In the rows, zero is written as 128.
Group and class of each row
[101  84 155 136 131 133 136 136 127 121 140  36 118 134  66 152 103  53
 112 159 124 107 129  91 109 146  98 148 128 120 148  82 114 115 116 108
  98 133 140 135 117 141 138 132 128 150 113 126 175  97 149 106 126 100
 129 133 136 155 145 127 124 110 142 133 123 142 126 139 124] : H:(69)
[114  65 140  98 141 129 175 127 131 119 182  53 114 130  70 116 109  88
 107 155 158 120 117 120 128 146 125 156  91 139 113 103 103 147 111 129
 119 128  94 144  97 142 132 119 146 144 141 121 147 117 168 113 151 111
 119 122 138 148 175 137 129 120 153 135 113 124 107 143 118] : H:(69)
[ 94 178 106 182 103 134 120 139 121 140 172 192 117 136 124 115 122  97
 137 227 120 125 122 101 129 112 105 116 162 118 154 145 159 121 117 115
 115 118 168 117 143 110 125 106 122 116  90 139 125  27  75 167 174 164
 148 135 131 104  81 110 133 133 118 101 130 107 135 147 143] : G:(65)
[127  80 135 104 131 132 152 140 137 123 122  46 151 137  90 140 115 111
 103 117 161 117 122 126 123 134 130 127 106 134 132 106 108 121 126 136
 122 133 116 128 115 136 107 140  98 142 129 127 141 118 129 113 117 109
 122 132 132 136 156 132 131 121 144 141 131 149 128 123 130] : H:(61)
[109 182 115 175 104 131 110 134 118 131 199 211 125 150 123 110 129 110
 132 214 118 132 120  87 127 115 106 112 179 125 140 139 125 141 114 114
 122 122 180 124 130 117 126 111 124 124  84 136 109  76  94 171 196  91
 135 134 133 122  77 117 135 125 115 131 127 115 132 143 139] : G:(55)
[ 98 152 109 185 109 124 124 120 126 139 163 181 117 135 122 113 125  79
 129 190 129 125 124  84 118 105 113 114 158 125 165 139 137 107 124 119
 127 114 175 125 140 116 121 113 130 130  87 142 119  56 106 129 181 137
 141 138 139 108  76 112 132 132 104 118 132 109 122 134 133] : G:(65)
[110  88 126 119 135 129 160 105 142 153 165  43 144 141  40 120 136  99
  87 197 193 105 142  48 113 111 122  97  44 128 174 108 116 127 134 126
 117 125 160 122 133 148 125 138 178 151 128 122 136  71  93  17 156  56
 119 122 143 190 199 137 134 121 134 120 121 137 132  88 138] : H:(61)
[128 116 131 113 131 134 114 128 133 134 120  74 139 129  85 125 106 128
 119 171 168 143 131  77 121 117 115 114  93 126 126 110 112 130 131 116
 127 133 138 124 115 129 132 136 120 138  99 133 132 100 114  99 139  87
 113 140 146 156 159 132 127 117 133 116 128 133 126 121 146] : H:(61)
[143 126 104 140 132 118 146 127 144 129 156 172 150 121  97 139 137 100
 122 132  87 105 126 132 147 149 122 103 144 118 191 137 149 162 114 123
  86 108 128  98 139 124 126 121 128 124 154  97 128  96  84 121  98 186
 180 126 126  82 158 137 100 150 142 132 146 152 129 131  91] : P:(58)
[ 97 104 152 115 129 135 137 119 164 119 181  58 111 134  88 115 105 110
 124 172 131 120 118  99 124 143 111 149  98 124 110 120 106 132 130 122
 114 139 130 137 117 140 140 126 154 150 124 133 152 114 140 108 146 105
 105 117 141 170 158 133 118 119 173 127 122 126 130 139 125] : H:(69)
[130 164 122 157 133 119 134 126 118 133 184 150 125 124 139 137 144 114
 136 133 127 128 126 133 149 128 146 138  92 132 150 163 136 133 139 139
 120 112  99 123 137 127 134 108 166 124 153 131 130 118  91 120 112 170
 159 125 119  85 147 126 123 147 131 120 131 112 130 137 128] : P:(56)
[ 98 139 158 180 114 133 111 152 112 112 164 184 113 127 167 108 124 102
 145 144  79 139 116 127 124 129 100 118 189 124 117 146 123 112 106 121
 128 123 184 128 116 115 131 116  61 131  91 130 143  96 158 194 180 135
 130 153 129 100  39 118 143 128 115 139 141 123 116 141 139] : G:(55)
[137 150 111 101 121 118 157 113 134 132 194 134 123 121 104 146 132 115
 128 148  89 119 124 105 157 155 134  98  75 145 152 131 144 182 132 134
 129 125  94 115 141 146 127 129 185 132 160 121 122 124  69  75 125 147
 168 118 135  97 180 151 116 154 145 123 145 142 143 133  83] : P:(58)
[105  77 127 140 136 126 153 140 122 138 170  57 127 125  65 117 102  63
 100 172 145 107 135  76 106 152 107 126 105 134 182 122 123 124 118 132
 103 125 140 129 121 144 135 123 166 150 136 120 162  82 140  57 141 109
 143 128 129 151 159 133 125 136 148 127 122 137 119 129 123] : H:(69)
[104 138 116 157  93 132 137 166 124 112 180 236 115 128 159 108 119 116
 138 178 107 156 117 160 118 131  97 144 230 110 143 132 148 138 121 123
 125 123 198 118 125 116 128 122  67 118  89 133 120  66 142 187 169 174
 143 135 142  99  24 119 120 139 119 135 128 137 133 149 121] : G:(55)
[109  63 147 119 145 132 160 141 134 117 150  43 114 125  85 113 115  83
 108 114 152 112 120 153 121 151 106 160 137 144 144  94 104 115 103 124
 110 136 109 141  96 136 145 124 114 142 139 124 156 103 190 161 123 140
 137 130 137 145 144 126 119 134 152 142 119 128 125 143 132] : H:(69)
[ 93  66 175 116 149 130 151 135 138 117 125  15 140 133 101 103 112  92
 123 114 149 102 119 148 115 153 106 161 105 131 124 110 104 101 121 132
 103 139 106 141 105 136 134 127 125 143 138 108 179 141 193  96  98 123
 130 126 136 164 144 131 115 120 149 140 112 147 117 134 131] : H:(69)
[111 137 105 169 108 141 113 194 108 114 204 192 101 129 120 112 115 112
 133 239 119 144 129  99 118 123 103 129 159 128 125 151 138 141 117 112
 117 138 177 126 128 129 111 124 115 132  90 132 121  62 110 145 193 136
 119 129 143 108  85 121 138 130 147 115 119 114 132 136 135] : G:(55)
[111 171 106 189 113 115 107 141  98 140 160 176 123 134 124 118 130  96
 139 181 125 141 125  84 121  99 125 116 114 131 142 144 138 113 141 127
 149 118 148 133 143 116 116 122 118 123  90 126 117  65  74 141 180 133
 143 142 120  85  87 111 148 139 104 116 138 100 138 116 178] : G:(65)
[106 135 120 170 111 139  99 138 119 131 171 157 119 163 113 103 103  85
 127 225 123 129 128  93 117 125 106 103 181  96 152 149 146 124 132 113
 109 125 198 113 140 125  98 133 119 130  94 123 139  52  94 102 169 118
 127 130 126 129  87 117 122 124 111 119 135 132 127 120 141] : G:(55)
[ 87  51 156 103 153 128 159 136 138 115 102   8 156 131 131 107 101  86
 135  65 126 113 123 187 106 146  98 152 130 131 140  95  86  86 115 140
 121 130 129 142 100 132 141 143  79 133 124 136 171 138 204 131  83 130
 146 120 131 162  98 122 125 116 144 131 138 150 115 132 151] : H:(69)
[123  59 116 131 143 127 156 127 125 139 166  49 143 127  30 122 120  76
  99 193 174 112 146  58 122 132 122 106  53 144 158 108 122 140 115 116
 100 126 107 118 120 146 126 121 164 153 130 122 148  56  92  42 172  95
 124 124 137 135 213 150 128 133 130 122 138 132 121 113 127] : H:(61)
[148 134 119 114 121 130 144 100 133 134 165 136 107 123  97 134 126 128
 115 173 124 132 129  93 134 138 132 110  94 122 158 131 141 168 124 126
 126 126 126 119 141 134 116 134 206 141 152 126 129 129  97  84 130 127
 101 118 121 139 181 146 119 146 151 126 125 138 129 142  95] : P:(56)
[123 133 108  88 125 124 177 116 155 132 189 130 129 129  92 136 123 115
 107 167 146 128 129 125 150 156 113 100  65 113 177 137 150 176 128 140
 121 125 138 114 140 139 122 141 145 133 143 146 131  86  74  58 102 150
 177 116 144  88 164 151 119 140 158 116 147 159 134 136  94] : P:(58)
[154 147 110 138 128 115  94 127 124 117 111 153 120 123 132 138 131 134
 130 135 131 126 125 141 128 143 142 142 115 128 159 156 156 139 137 130
 116 124 107 121 132 127 127 125 173 115 164 144 124 141  91 108  83 167
 131 118 129  83 160 130 122 143 126 120 128 129 126 139 111] : P:(56)
[142 147 140 135 135 124 140 126 141 118 115 192 103 106 180 131 126 132
 147  82  93 132 112 162 122 142 131 147 160 137 134 139 132 125 124 138
 139 124 134 129 129 124 113 122 138 115 136 125 128 179 163 162 116 160
 149 123 120 105  79 125 131 133 125 136 128 133 126 148 111] : P:(56)
[111  72 132 131 142 121 162 127 126 130 156  51 140 138  79 115 130  66
 118 122 138 119 122 126 122 135 125 132 113 126 138  93 102 126  90 123
 104 127 100 137 107 130 138 109 113 145 115 132 150  69 168 164 148 144
 146 138 128 123 199 127 130 134 135 147 127 112 115 137 151] : H:(61)
[ 95  66 149 128 157 129 139 134 131 101  90   4 145 133  89 110 107  57
 114  84 145 110 119 144  77 168 104 166  95 129 153 116 116  97 130 132
  92 138 103 137 118 117 144 138 132 144 156 120 180 109 152  87  64 139
 150 133 129 113 162 140 127 133 147 132 143 140 113 137 140] : H:(69)
[118  48 123 102 129 125 184 150 146  97 173  72 128 130  81 120 111 100
 116 143 159 134 112 148 126 150 100 162 101 132 135  79 106 137 110 136
 122 132 110 146 106 132 135 129  95 132 125 124 156  79 147 115 123 123
 153 130 141 120 144 141 127 131 152 138 130 135 132 132 116] : H:(69)
[140 134 135 147 128 128 136 127 126 127 165 149 107 109 120 125 126  93
 124 153 101 129 128 115 141 157 125 136 121 131 147 132 135 160 126 121
 111 125 114 117 127 138 161 121 165 131 148 124 135 116 111 115 129 132
 149 107 129  93 143 133 125 148 134 129 127 127 134 152 123] : P:(56)
[ 68 154 122 154 109 128 132 138 125 120 215 134 122 133 113 118 114 110
 130 212 157 131 124 110 136 109 101 115 123 115 142 129 130 125 138 123
 114 122 167 134 131 117 135 129 119 137  86 141 132  44  76 139 173 147
 142 132 140 130  96 105 134 122 112 122 125 119 139 126 150] : G:(65)
[ 94 195 126 152 109 121 111 138 117 135 163 171 111 131 134 115 121 102
 140 189  97 117 118  79 132 107 102 107 172 102 155 147 143 119 128 108
 121 118 182 122 138 117 123 126 129 131  69 130 121  86 103 153 168 141
 145 143 135 136  95 113 130 123 126 125 136 122 120 151 145] : G:(65)
[ 94  82 141 127 132 134 165 127 146 126 195  43 125 130  67 108 107  72
 104 171 151  98 118  95 123 150  93 148 104 112 161 125 106 132 115 110
 110 129 127 131 117 123 134 122 162 154 135 130 166 113 152  89 145 113
 128 129 144 177 162 132 137 120 150 132 113 146 126 138 119] : H:(69)
